Here is a tiny trained network, its code and every weight. The questions are about switching its units off for an input and a class, where a switched-off unit gives its printed mean instead of its output.

import numpy as np


def w(rows, s, z=0):
    codes = np.array(rows[::2]) - 128.0
    scale = np.full(codes.shape[1], s)
    scale[-1] = z or s
    return codes * scale


def f(y):
    return y / 2 * (1 + np.tanh(0.7978845608 * (y + 0.044715 * y**3)))


def log_softmax(a):
    a = a - a.max(-1, keepdims=True)
    return a - np.log(np.exp(a).sum(-1, keepdims=True))


def net(x, mask):
    res = np.array(x, float).reshape(1, 6) / 4 @ E
    y = f(res @ A[0][:, :-1].T + A[0][:, -1])
    res = res + np.where(mask, y, B[0][:, -1]) @ B[0][:, :-1]
    return log_softmax(res[-1] @ U[:, :-1].T + U[:, -1])


A, B = {}, {}
E = w([
[124,153,134,94,127,141,121],'x0',
[140,53,64,48,121,116,98],'x1',
[58,168,145,106,206,51,36],'x2',
[87,56,215,97,104,112,178],'x3',
[255,135,177,91,157,100,142],'x4',
[125,131,121,121,135,129,142],'x5',
],0.012)
A[0] = w([
[206,132,151,93,148,133,144,62],'neuron 0',
[227,179,147,126,140,78,106,79],'neuron 1',
[142,91,103,89,163,138,128,44],'neuron 2',
[111,174,168,169,159,94,125,76],'neuron 3',
[6,134,96,154,101,160,88,112],'neuron 4',
[108,134,125,133,160,84,77,11],'neuron 5',
[183,175,43,184,149,128,80,8],'neuron 6',
[111,198,183,216,161,196,163,138],'neuron 7',
[125,167,109,116,135,125,68,87],'neuron 8',
[101,111,109,147,78,220,136,160],'neuron 9',
[152,137,61,120,158,121,134,72],'neuron 10',
[125,83,75,61,113,119,104,5],'neuron 11',
[74,55,197,109,131,92,167,88],'neuron 12',
[187,136,147,133,209,114,126,118],'neuron 13',
[178,94,224,66,156,82,134,18],'neuron 14',
[135,57,60,85,143,78,78,71],'neuron 15',
[58,113,138,90,204,43,96,53],'neuron 16',
[206,124,117,145,161,115,111,105],'neuron 17',
],0.012,0.0024)
B[0] = w([
[147,106,124,186,190,111,137,196],'neuron 0',
[104,110,80,159,160,106,86,217],'neuron 1',
[134,143,125,146,104,95,100,157],'neuron 2',
[190,142,147,119,60,108,134,194],'neuron 3',
[97,133,104,222,225,81,122,251],'neuron 4',
[211,91,51,98,126,165,158,187],'neuron 5',
[55,133,211,35,109,255,92,219],'neuron 6',
[151,178,163,134,43,70,120,247],'neuron 7',
[103,125,98,171,87,163,181,182],'neuron 8',
[181,35,81,197,169,125,160,208],'neuron 9',
[96,155,171,116,79,164,128,164],'neuron 10',
[160,194,141,121,88,41,54,189],'neuron 11',
[57,141,199,79,109,211,143,201],'neuron 12',
[80,165,80,156,155,98,120,192],'neuron 13',
[91,103,128,135,182,137,95,224],'neuron 14',
[139,178,182,102,85,66,112,213],'neuron 15',
[203,37,88,101,118,166,193,241],'neuron 16',
[119,143,120,169,174,162,162,183],'neuron 17',
],0.0097,0.013)
U = w([
[55,134,88,193,222,96,96,75],'0',
[31,133,169,96,98,223,101,254],'1',
[254,95,79,137,111,175,166,102],'2',
[147,172,153,136,40,27,81,36],'3',
],0.014,0.0043)

Each question gives the input, the list of numbers given to net, and the class t.
The units are the neurons (one row each of A and B). Each row of codes is followed by its name. A weight is (code - 128) times the scale printed after its matrix; where a second scale follows, it is the last column's (A, B and U).
mask holds one flag per neuron, in row order. A switched-off neuron (its flag False) gives its mean, the last column of its row in B, instead of its output. The means were averaged over made-up inputs and are rounded, as every weight is.
A unit's drop is (log p(t) with every unit on - log p(t) with that unit switched off) / (log p(t) with every unit on - log p(t) with every unit switched off).
The circuit of an input: a set's keep is (log p(t) with only the set's units on - log p(t) with every unit switched off) / (log p(t) with every unit on - log p(t) with every unit switched off). Starting from the 12 units with the biggest drops (on a tie, the unit counted first), units are removed one at a time, each time the one whose removal leaves the highest keep (on an exact tie, the one counted first), for as long as the keep stays at least 0.8.
circuit, biggest first: the units of the circuit, biggest drop first
top k neurons: the k neurons with the biggest drops, biggest first
drop when u is switched off: that unit's drop, to one decimal
input [-2,5,8,-8,-4,2], class 1: circuit, biggest first => neuron 6
input [6,7,5,5,2,-4], class 3: top 2 neurons => neuron 11; neuron 15
input [-7,8,8,6,-5,-8], class 2: top 2 neurons => neuron 16; neuron 5
input [2,-7,7,-5,2,5], class 2: top 2 neurons => neuron 5; neuron 16
input [4,-6,-2,-5,2,6], class 3: top 2 neurons => neuron 7; neuron 12
input [2,0,-8,8,8,7], class 0: circuit, biggest first => neuron 14; neuron 16
input [-4,-6,-5,-3,3,-4], class 3: top 2 neurons => neuron 7; neuron 16
input [2,4,5,4,1,-3], class 2: top 2 neurons => neuron 16; neuron 6
input [4,-8,-3,-1,6,-4], class 3: top 2 neurons => neuron 7; neuron 4
input [-2,-3,3,6,4,1], class 1: top 2 neurons => neuron 12; neuron 4
input [-3,0,-3,-3,3,-1], class 0: top 4 neurons => neuron 16; neuron 12; neuron 5; neuron 3
input [2,-4,-5,-7,7,1], class 0: top 3 neurons => neuron 1; neuron 0; neuron 13
input [-3,-6,-8,3,-7,-3], class 2: top 3 neurons => neuron 9; neuron 7; neuron 14
input [-7,-6,-1,-2,-3,-1], class 3: circuit, biggest first => neuron 7
input [6,3,0,5,4,7], class 1: top 2 neurons => neuron 4; neuron 12
input [4,4,1,-5,3,7], class 1: top 3 neurons => neuron 6; neuron 4; neuron 7
input [2,4,-4,4,5,1], class 0: circuit, biggest first => neuron 16; neuron 14
input [6,-4,1,-4,1,7], class 1: top 3 neurons => neuron 6; neuron 11; neuron 15
input [-6,-8,6,4,5,-3], class 3: drop when neuron 3 is switched off => 1.3
input [-3,7,1,1,8,-1], class 0: circuit, biggest first => neuron 14
input [8,-3,6,2,3,1], class 2: drop when neuron 16 is switched off => 0.2
input [5,-5,3,-7,-2,4], class 1: drop when neuron 6 is switched off => 1.1
input [6,7,-6,7,6,7], class 1: drop when neuron 16 is switched off => 0.1
